Here is a tiny trained network, its code and every weight. The questions are about switching its units off for an input and a target symbol, where a switched-off unit gives its printed mean instead of its output.

import numpy as np


def w(rows, s, z=0):
    codes = np.array(rows[::2]) - 128.0
    scale = np.full(codes.shape[1], s)
    scale[-1] = z or s
    return codes * scale


def norm(h):
    return h / np.sqrt((h * h).mean(-1, keepdims=True) + 1e-5)


def f(y):
    return y / 2 * (1 + np.tanh(0.7978845608 * (y + 0.044715 * y**3)))


def softmax(a):
    e = np.exp(a - a.max(-1, keepdims=True))
    return e / e.sum(-1, keepdims=True)


def log_softmax(a):
    a = a - a.max(-1, keepdims=True)
    return a - np.log(np.exp(a).sum(-1, keepdims=True))


def net(x, mask):
    ids = ['ΓΔαβζηθμξτφ'.index(c) for c in x.split()]
    T = len(ids)
    res = E[ids] + P[:T]
    u = 0
    for l in range(2):
        r = norm(res)
        for j in range(2):
            rows = slice(3 * j, 3 * j + 3)
            q, k, v = (r @ M[l][rows].T for M in (Q, K, V))
            z = softmax(np.where(np.tri(T) > 0, q @ k.T / 3**0.5, -1e9)) @ v
            o = O[l][rows]
            res = res + np.where(mask[u + j], z, o[:, -1]) @ o[:, :-1]
        u += 2
        y = f(norm(res) @ A[l][:, :-1].T + A[l][:, -1])
        res = res + np.where(mask[u : u + 12], y, B[l][:, -1]) @ B[l][:, :-1]
        u += 12
    return log_softmax(norm(res)[-1] @ U[:, :-1].T + U[:, -1])


Q, K, V, O, A, B = {}, {}, {}, {}, {}, {}
E = w([
[85,93,103,91,139],'Γ',
[77,124,141,183,9],'Δ',
[132,55,156,105,186],'α',
[120,108,45,120,171],'β',
[138,165,100,240,166],'ζ',
[122,188,137,244,97],'η',
[250,42,173,151,196],'θ',
[147,102,164,193,153],'μ',
[103,70,89,105,115],'ξ',
[160,152,124,241,106],'τ',
[90,121,124,119,165],'φ',
],0.015)
P = w([
[122,159,149,30,170],'0',
[90,64,88,203,164],'1',
[198,16,9,137,106],'2',
[189,123,153,40,143],'3',
[79,76,153,196,150],'4',
[197,90,23,144,145],'5',
[161,136,146,39,114],'6',
[58,85,198,166,154],'7',
[176,73,68,68,99],'8',
[155,152,149,29,132],'9',
],0.012)
Q[0] = w([
[10,93,95,159,128],'0.h0',
[101,80,111,121,244],'0.h0',
[32,113,133,142,125],'0.h0',
[109,108,190,92,55],'0.h1',
[24,2,93,192,85],'0.h1',
[67,178,130,90,157],'0.h1',
],0.0076)
K[0] = w([
[10,148,159,244,64],'0.h0',
[134,78,112,189,214],'0.h0',
[48,108,194,34,109],'0.h0',
[87,254,138,84,150],'0.h1',
[99,67,115,163,136],'0.h1',
[54,140,86,33,124],'0.h1',
],0.007)
V[0] = w([
[94,116,95,206,105],'0.h0',
[3,77,130,150,134],'0.h0',
[107,175,123,112,138],'0.h0',
[178,99,72,246,114],'0.h1',
[127,106,134,120,71],'0.h1',
[99,128,193,42,100],'0.h1',
],0.0063)
O[0] = w([
[185,93,147,170,214,181],'0.h0',
[163,2,83,136,140,135],'0.h0',
[22,160,70,124,132,102],'0.h0',
[108,123,194,66,90,253],'0.h1',
[183,214,98,96,39,122],'0.h1',
[30,63,195,55,87,39],'0.h1',
],0.0059,0.0055)
A[0] = w([
[55,44,160,142,91,2],'0.n0',
[76,87,103,163,126,72],'0.n1',
[182,100,106,202,63,248],'0.n2',
[233,108,101,29,168,144],'0.n3',
[212,169,114,145,152,132],'0.n4',
[139,86,136,100,63,195],'0.n5',
[123,88,85,92,185,124],'0.n6',
[121,101,140,182,178,199],'0.n7',
[148,41,55,144,108,137],'0.n8',
[167,210,151,145,175,223],'0.n9',
[254,68,140,91,85,47],'0.n10',
[49,58,65,149,154,40],'0.n11',
],0.0093,0.0029)
B[0] = w([
[55,102,79,116,73,141],'0.n0',
[78,176,106,182,132,137],'0.n1',
[216,112,54,77,153,254],'0.n2',
[124,155,96,133,15,191],'0.n3',
[39,82,125,82,176,190],'0.n4',
[228,224,93,150,208,155],'0.n5',
[187,172,89,219,72,151],'0.n6',
[195,221,117,123,33,186],'0.n7',
[217,141,201,112,253,189],'0.n8',
[133,89,55,79,36,196],'0.n9',
[27,195,59,164,98,190],'0.n10',
[139,128,149,195,152,145],'0.n11',
],0.0055,0.0084)
Q[1] = w([
[70,120,206,61,95],'1.h0',
[160,47,115,244,205],'1.h0',
[85,160,127,137,86],'1.h0',
[110,91,34,125,74],'1.h1',
[236,219,135,83,1],'1.h1',
[60,173,141,72,90],'1.h1',
],0.0099)
K[1] = w([
[169,139,50,42,149],'1.h0',
[254,128,163,162,107],'1.h0',
[92,210,107,92,80],'1.h0',
[113,149,175,180,113],'1.h1',
[139,130,164,109,97],'1.h1',
[57,130,126,41,117],'1.h1',
],0.012)
V[1] = w([
[199,205,110,111,121],'1.h0',
[87,254,112,151,79],'1.h0',
[171,107,147,45,64],'1.h0',
[144,62,254,169,76],'1.h1',
[46,89,83,138,102],'1.h1',
[113,152,194,158,141],'1.h1',
],0.0098)
O[1] = w([
[70,249,188,89,199,252],'1.h0',
[223,75,160,80,157,174],'1.h0',
[176,190,87,218,86,79],'1.h0',
[169,146,127,183,242,60],'1.h1',
[208,122,134,121,89,37],'1.h1',
[161,98,173,168,162,33],'1.h1',
],0.011,0.0037)
A[1] = w([
[189,71,64,128,113,84],'1.n0',
[57,119,85,38,68,164],'1.n1',
[154,165,134,66,72,165],'1.n2',
[58,68,143,158,199,111],'1.n3',
[88,95,109,249,93,174],'1.n4',
[103,137,152,84,117,120],'1.n5',
[134,180,114,251,114,254],'1.n6',
[139,80,93,28,221,169],'1.n7',
[90,63,166,193,145,86],'1.n8',
[107,70,143,86,77,128],'1.n9',
[55,115,164,127,109,133],'1.n10',
[109,114,248,130,137,174],'1.n11',
],0.011,0.0046)
B[1] = w([
[108,128,128,154,115,169],'1.n0',
[91,133,201,223,173,197],'1.n1',
[72,103,60,173,212,216],'1.n2',
[208,115,168,232,157,173],'1.n3',
[143,116,229,66,129,190],'1.n4',
[109,77,69,169,145,134],'1.n5',
[162,103,237,154,90,254],'1.n6',
[114,123,192,102,87,232],'1.n7',
[167,254,174,161,139,149],'1.n8',
[147,143,95,144,222,143],'1.n9',
[238,105,218,161,176,133],'1.n10',
[101,119,132,130,29,153],'1.n11',
],0.0074,0.0076)
U = w([
[80,63,91,129,89,137],'Γ',
[184,103,55,106,23,138],'Δ',
[120,99,180,124,13,249],'α',
[60,124,113,103,138,90],'β',
[71,112,140,66,129,3],'ζ',
[176,79,133,7,133,105],'η',
[122,207,106,127,90,70],'θ',
[183,109,184,156,179,93],'μ',
[63,126,95,140,87,167],'ξ',
[98,200,89,59,121,136],'τ',
[92,14,110,107,112,68],'φ',
],0.012,0.0016)

Each question gives the input, a string of symbols that net reads in full, and the target symbol t.
The units are the heads (3 rows each of Q, K, V and O) and the neurons (one row each of A and B). Each row of codes is followed by its name. A weight is (code - 128) times the scale printed after its matrix; where a second scale follows, it is the last column's (O, A, B and U).
mask holds one flag per unit, layer by layer, with each layer's heads first. A switched-off unit (its flag False) gives its mean, the last column of its rows in O or B, instead of its output. The means were averaged over made-up inputs and are rounded, as every weight is.
A unit's drop is (log p(t) with every unit on - log p(t) with that unit switched off) / (log p(t) with every unit on - log p(t) with every unit switched off).
The circuit of an input: a set's keep is (log p(t) with only the set's units on - log p(t) with every unit switched off) / (log p(t) with every unit on - log p(t) with every unit switched off). Starting from the 12 units with the biggest drops (on a tie, the unit counted first), units are removed one at a time, each time the one whose removal leaves the highest keep (on an exact tie, the one counted first), for as long as the keep stays at least 0.8.
units of the circuit, in order: the units of the circuit, biggest drop first
unit that matters most: the unit with the biggest drop
top k neurons: the k neurons with the biggest drops, biggest first
top k neurons in layer l: the k neurons of layer l with the biggest drops, biggest first
which heads matter: for each layer, one digit per head in row order, 1 if its drop is at least 0.15 and else 0, layers parted by /
input θ η Γ η η β β, target θ: units of the circuit, in order => [0.n3; 0.n2; 1.h0]
input ξ η Δ μ Δ η, target Δ: units of the circuit, in order => [1.h0; 1.n1; 1.n3]
input η η η η η, target α: top 2 neurons => [0.n10; 1.n11]
input Δ β μ η η η Δ θ, target α: unit that matters most => 0.n7
input η η η Δ η τ η μ η, target μ: units of the circuit, in order => [0.n7; 1.h1]
input Δ τ ξ, target τ: which heads matter => 01 / 10
input θ μ η η θ Δ μ Γ β φ, target θ: units of the circuit, in order => [0.h0; 1.h0; 0.n8]
input τ Δ φ η Δ η ζ, target τ: units of the circuit, in order => [0.n9; 0.n4]
input θ τ η ξ α Δ θ, target θ: units of the circuit, in order => [1.h0; 0.h0; 0.n10]
input φ η θ θ η φ η ξ, target μ: which heads matter => 10 / 00
input η φ α α η θ, target η: which heads matter => 00 / 10
input Δ ζ η Γ φ η τ ζ θ η, target Δ: which heads matter => 01 / 10
input η ξ Δ φ τ Δ Γ φ μ, target φ: top 2 neurons => [0.n2; 0.n10]
input Δ μ β θ α η Δ μ η, target μ: which heads matter => 00 / 01
input τ η θ Γ Δ α, target Δ: unit that matters most => 0.n6
input η η η φ ξ μ ζ, target η: top 4 neurons => [0.n2; 0.n8; 0.n9; 0.n5]
input τ μ η Γ, target τ: top 2 neurons in layer 0 => [0.n10; 0.n9]
input η ξ η η, target η: top 4 neurons in layer 0 => [0.n2; 0.n8; 0.n9; 0.n5]
input η Δ ξ μ, target η: which heads matter => 10 / 10
input θ η η β η Δ, target η: units of the circuit, in order => [1.h0]
input φ η η Δ, target φ: which heads matter => 11 / 10
input η μ θ τ, target η: which heads matter => 10 / 10
input τ θ β θ, target τ: which heads matter => 10 / 10
